Small tables with named rows and columns. After each table, cells are looked up by row and column.

Table Vez
|  | Zekeda | Moto |
|---|---|---|
| Mefusor | -70 | -89 |
| Bukida | 45 | 61 |
| Mak | -2 | 18 |
| Kino | -12 | -33 |
| Vutos | -14 | -31 |
| Gademi | -100 | -79 |
| Gadi | 45 | 52 |
| Zeroki | -64 | -75 |

What is the Moto of Mak in Vez? 18
What is the Moto of Gademi in Vez? -79
What is the Zekeda of Mak in Vez? -2
What is the Zekeda of Vutos in Vez? -14
What is the Moto of Vutos in Vez? -31
What is the Zekeda of Mefusor in Vez? -70
What is the Zekeda of Gadi in Vez? 45
What is the Zekeda of Gademi in Vez? -100
What is the Moto of Bukida in Vez? 61
What is the Moto of Gadi in Vez? 52
What is the Zekeda of Kino in Vez? -12
What is the Moto of Kino in Vez? -33
What is the Moto of Zeroki in Vez? -75
What is the Zekeda of Zeroki in Vez? -64

Zasubu =
fields: Zokera, Vob, Lepu, Sis, Folum, Feke, Vopeze, Moz, Bem
Modip: [4945, 6029, 4583, 4062, 7888, 4056, 6199, 7418, 6404]
Movogot: [5887, 5917, 6677, 6326, 6001, 6758, 4485, 2516, 6786]
Vez: [5314, 6276, 7036, 5851, 6439, 5998, 3896, 2449, 6904]
Lel: [4914, 5712, 5492, 4012, 3337, 6818, 4115, 4994, 3146]
Lor: [4148, 5729, 4436, 3728, 7527, 4489, 6103, 8249, 6155]

Lel, Zokera -> 4914
Movogot, Sis -> 6326
Lor, Bem -> 6155
Lor, Moz -> 8249
Vez, Lepu -> 7036
Lor, Lepu -> 4436
Vez, Sis -> 5851
Movogot, Vopeze -> 4485

Logak.csv
,Likovu,Fibale,Zut,Mor,Bolage,Zibu,Busakeb
Betog,-50,-18,-24,-5,-20,-11,-48
Fugem,-52,-5,-2,1,-30,-2,-60
Volor,53,-26,-28,-39,-2,-11,44
Geb,33,-17,3,-25,-1,-42,38
Tasevu,64,-18,-34,-13,29,-10,51
Refut,-82,-3,-8,12,-35,-21,-80

Volor, Zut => -28
Betog, Busakeb => -48
Fugem, Zut => -2
Geb, Likovu => 33
Geb, Zut => 3
Volor, Likovu => 53
Volor, Busakeb => 44
Geb, Bolage => -1
Volor, Fibale => -26
Volor, Mor => -39
Fugem, Bolage => -30

Zef
columns: Ris, Sedunop, Tade, Tev, Zarunuk, Nuni
Bazem: [115, 240, 230, 96, 229, 93]
Magu: [173, 202, 229, 218, 168, 158]
Luvu: [173, 240, 251, 52, 187, 139]
Supet: [77, 164, 119, 218, 196, 164]
Gusutum: [124, 77, 143, 171, 228, 145]
Ziv: [106, 211, 137, 192, 206, 95]
Gem: [114, 154, 169, 138, 136, 155]
Daro: [122, 193, 251, 78, 143, 164]

What is the Zarunuk of Magu in Zef? 168
What is the Tev of Daro in Zef? 78
What is the Tev of Ziv in Zef? 192
What is the Nuni of Ziv in Zef? 95
What is the Nuni of Bazem in Zef? 93
What is the Nuni of Gem in Zef? 155
What is the Sedunop of Daro in Zef? 193
What is the Sedunop of Luvu in Zef? 240
What is the Tade of Luvu in Zef? 251
What is the Tade of Bazem in Zef? 230

Gipina
fields: Vup, Limumek, Vovolo, Gef
Vak: [124, 142, 132, 142]
Pubil: [118, 109, 26, 158]
Vanipa: [71, 80, 132, 230]
Biz: [130, 128, 85, 134]
Zof: [118, 137, 143, 142]
Fuve: [136, 118, 97, 125]
Teke: [112, 80, 132, 198]
Pureb: [154, 151, 237, 85]
Zatukop: [71, 90, 214, 85]
Kalegos: [189, 166, 38, 222]
Zed: [130, 132, 132, 125]
Mog: [189, 166, 26, 230]
Kurivo: [130, 118, 38, 150]
Vami: [71, 80, 237, 85]

What is the Limumek of Vak in Gipina? 142
What is the Vovolo of Pubil in Gipina? 26
What is the Vovolo of Vanipa in Gipina? 132
What is the Limumek of Kalegos in Gipina? 166
What is the Vup of Zof in Gipina? 118
What is the Vup of Vami in Gipina? 71
What is the Vup of Vanipa in Gipina? 71
What is the Vovolo of Vami in Gipina? 237
What is the Vovolo of Vak in Gipina? 132

Debunod
        Zitor  Goz  Perib  Lavu  Lurakev  Zaluzuf  Dez  Pora  Gudo
Vur       422  525    241   507      302      267  584   191   517
Meli      434  244    210   388      256      375  451   264   331
Lel        79  305    316   330      534      541  124   372   386
Mos       233  358    270   475      294      268  562   151   432
Tik       251  487    373   497      229      390  500   241   407
Duzuke    394  303    190   503      267      359  565   165   409
Bokap     271  853    337   322      503      286  204   364   466
Tezibe    510  362    264   355      347      329  440   332   392
Safad     627  573    345   221      382      189  363   432   290
Lal       362  446    379    86      576      238  120   577   320
Vibo      354  433    224   448      181      346  554   147   361
Nepelo    315  275    275   456      360      316  531   242   400
Fenela    463  370    221   422      334      238  587   224   461

Zitor of Duzuke = 394
Goz of Meli = 244
Zaluzuf of Tik = 390
Dez of Meli = 451
Lurakev of Safad = 382
Lurakev of Lal = 576
Lurakev of Lel = 534
Row with the largest Pora: Lal

Pagakug:
	Zofuper	Sul	Gosapa	Pugom	Pon	Mov	Muv	Revom	Votoki
Bukisa	104	74	188	192	204	51	88	83	105
Gagufa	88	88	206	188	213	56	78	59	134
Kovet	84	85	217	184	222	51	87	56	139
Rus	145	145	113	123	143	162	128	134	141
Muk	92	69	209	195	210	48	87	64	115
Liv	128	137	117	118	120	146	127	127	134
Lezozos	111	98	148	167	175	89	99	92	107
Bodo	90	69	210	205	219	32	77	61	112
Dut	126	129	118	147	136	133	105	116	119

Lezozos, Revom => 92
Lezozos, Pon => 175
Liv, Mov => 146
Bodo, Zofuper => 90
Bodo, Sul => 69
Gagufa, Muv => 78

Tifev =
         Motar  Fusi  Dak  Riti  Foge
Gebusep    3.7   3.2  6.6   4.7   4.3
Leme       4.9   3.6  6.1   2.4   2.7
Mar        5.1   6.8  1.0   4.0   3.9
Beg        6.1   5.4  0.9   2.0   3.6
Bisunog    5.3   7.0  0.8   3.2   3.2
Rimirel    1.0   0.1  7.1   5.6   5.5
Fir        4.1   5.5  2.4   3.3   3.0
Gopefot    3.8   2.9  7.9   5.2   4.7
Bef        0.9   2.4  9.3   7.4   5.3
Kor        1.8   1.3  7.5   6.1   4.7
Fufa       3.0   3.5  5.4   6.5   6.2

What is the Fusi of Gebusep in Tifev? 3.2
What is the Fusi of Mar in Tifev? 6.8
What is the Foge of Gebusep in Tifev? 4.3
What is the Riti of Rimirel in Tifev? 5.6
What is the Dak of Mar in Tifev? 1.0
What is the Riti of Beg in Tifev? 2.0
What is the Riti of Leme in Tifev? 2.4
What is the Foge of Rimirel in Tifev? 5.5
What is the Foge of Fufa in Tifev? 6.2
What is the Riti of Fir in Tifev? 3.3
What is the Dak of Fir in Tifev? 2.4
What is the Fusi of Fufa in Tifev? 3.5
What is the Foge of Bisunog in Tifev? 3.2

Tezenok.csv
,Giv,Nuz,Takit,Fom,Taf,Fuvi
Lupub,-7.97,18.76,53.33,71.32,11.52,14.96
Detobod,-0.85,15.37,58.42,73.65,5.86,22.60
Samegu,27.00,0.84,77.78,80.83,-23.70,44.56
Ruvave,10.63,6.27,69.94,76.18,-7.22,30.91
Bav,-16.90,26.68,50.00,69.38,21.53,7.19
Voti,28.52,62.61,54.88,65.29,66.36,36.32
Menozok,-56.02,48.23,24.28,58.52,56.05,-26.43
Lidon,33.66,53.65,48.06,55.64,59.67,36.00

Ruvave, Taf => -7.22
Voti, Taf => 66.36
Lidon, Nuz => 53.65
Detobod, Fom => 73.65
Voti, Nuz => 62.61
Bav, Takit => 50.00
Detobod, Giv => -0.85
Ruvave, Takit => 69.94
Menozok, Giv => -56.02
Lidon, Taf => 59.67
Bav, Taf => 21.53
Menozok, Nuz => 48.23
Ruvave, Fuvi => 30.91
Detobod, Nuz => 15.37
Voti, Fom => 65.29
Voti, Takit => 54.88
Menozok, Fom => 58.52
Row with the largest Nuz: Voti

Kuf =
       Bivu  Valazuf  Tebisi   Nub  Gezer  Gevokog  Gafefu  Sapoz
Sufaz   242      167     127  -410   -478      199     379    357
Mebu    138      108      82    51   -754      151     172    248
Laf    -252       66    -351  -172     13      -80     183   -117
Muser  -139      -74    -288  -253    -75     -116     388    -31
Tusuz   326      284     140  -488   -395      244     236    421
Mog      94      -65      23  -287   -410       28     524    184
Nufov   390      156     161   -63    -65     -245     -37     64
Dad     256      177      98  -457   -418      127     438    242
Gaku    173      183     204   223   -416       91      32     64

Bivu of Laf = -252
Valazuf of Dad = 177
Bivu of Nufov = 390
Valazuf of Laf = 66
Nub of Gaku = 223
Gezer of Gaku = -416
Gezer of Laf = 13
Bivu of Dad = 256
Gevokog of Gaku = 91
Sapoz of Nufov = 64
Tebisi of Nufov = 161
Gevokog of Mog = 28
Tebisi of Laf = -351

Table Nin
         Sigotal   Dab   Pak  Gifes   Bem   Sem
Par         4992  4606  3435   5263  3821  6946
Lovi        5359  5357  2268   3866  3964  7822
Nanaz       5803  4689  7722   4166  4092  5660
Muf         3779  7143  6644   7130  2718  3054
Kazotas     3842  4888  3248   4994  4984  7408
Lari        5730  5310  8083   4103  4154  4338
Sogekig     5196  7382  1322   6977  1947  7124
Kitema      4716  6311  5256   7640  3371  1805

Gifes of Nanaz is 4166
Sem of Sogekig is 7124
Bem of Lari is 4154
Dab of Sogekig is 7382
Sigotal of Lari is 5730
Pak of Kazotas is 3248
Gifes of Lovi is 3866
Gifes of Sogekig is 6977
Dab of Muf is 7143
Sem of Kazotas is 7408
Sem of Lovi is 7822
Dab of Kitema is 6311
Dab of Kazotas is 4888
Bem of Sogekig is 1947
Which row has the largest Pak? Lari

Table Kitaf
	Leb	Tiv	Rasefez	Nitaz	Varufir
Vomutif	8.85	9.04	5.52	9.55	8.26
Bimilol	1.40	1.68	4.74	1.09	1.95
Bofuzud	2.46	2.43	3.46	2.23	2.88
Sab	2.57	2.10	3.77	2.07	3.00
Gizig	3.21	3.94	4.27	3.51	3.17
Guk	2.72	2.31	5.34	2.03	3.09
Pemeru	7.54	7.79	5.55	7.90	7.03
Rudomo	6.01	6.49	5.83	6.59	5.76

Leb of Bofuzud is 2.46
Rasefez of Bimilol is 4.74
Nitaz of Sab is 2.07
Varufir of Bimilol is 1.95
Leb of Rudomo is 6.01
Tiv of Guk is 2.31
Nitaz of Bofuzud is 2.23
Rasefez of Gizig is 4.27
Nitaz of Rudomo is 6.59
Tiv of Sab is 2.10
Varufir of Guk is 3.09
Leb of Vomutif is 8.85
Tiv of Rudomo is 6.49
Rasefez of Vomutif is 5.52
Leb of Bimilol is 1.40
Nitaz of Guk is 2.03
Nitaz of Vomutif is 9.55
Varufir of Vomutif is 8.26
Rasefez of Sab is 3.77
Which row has the largest Rasefez? Rudomo

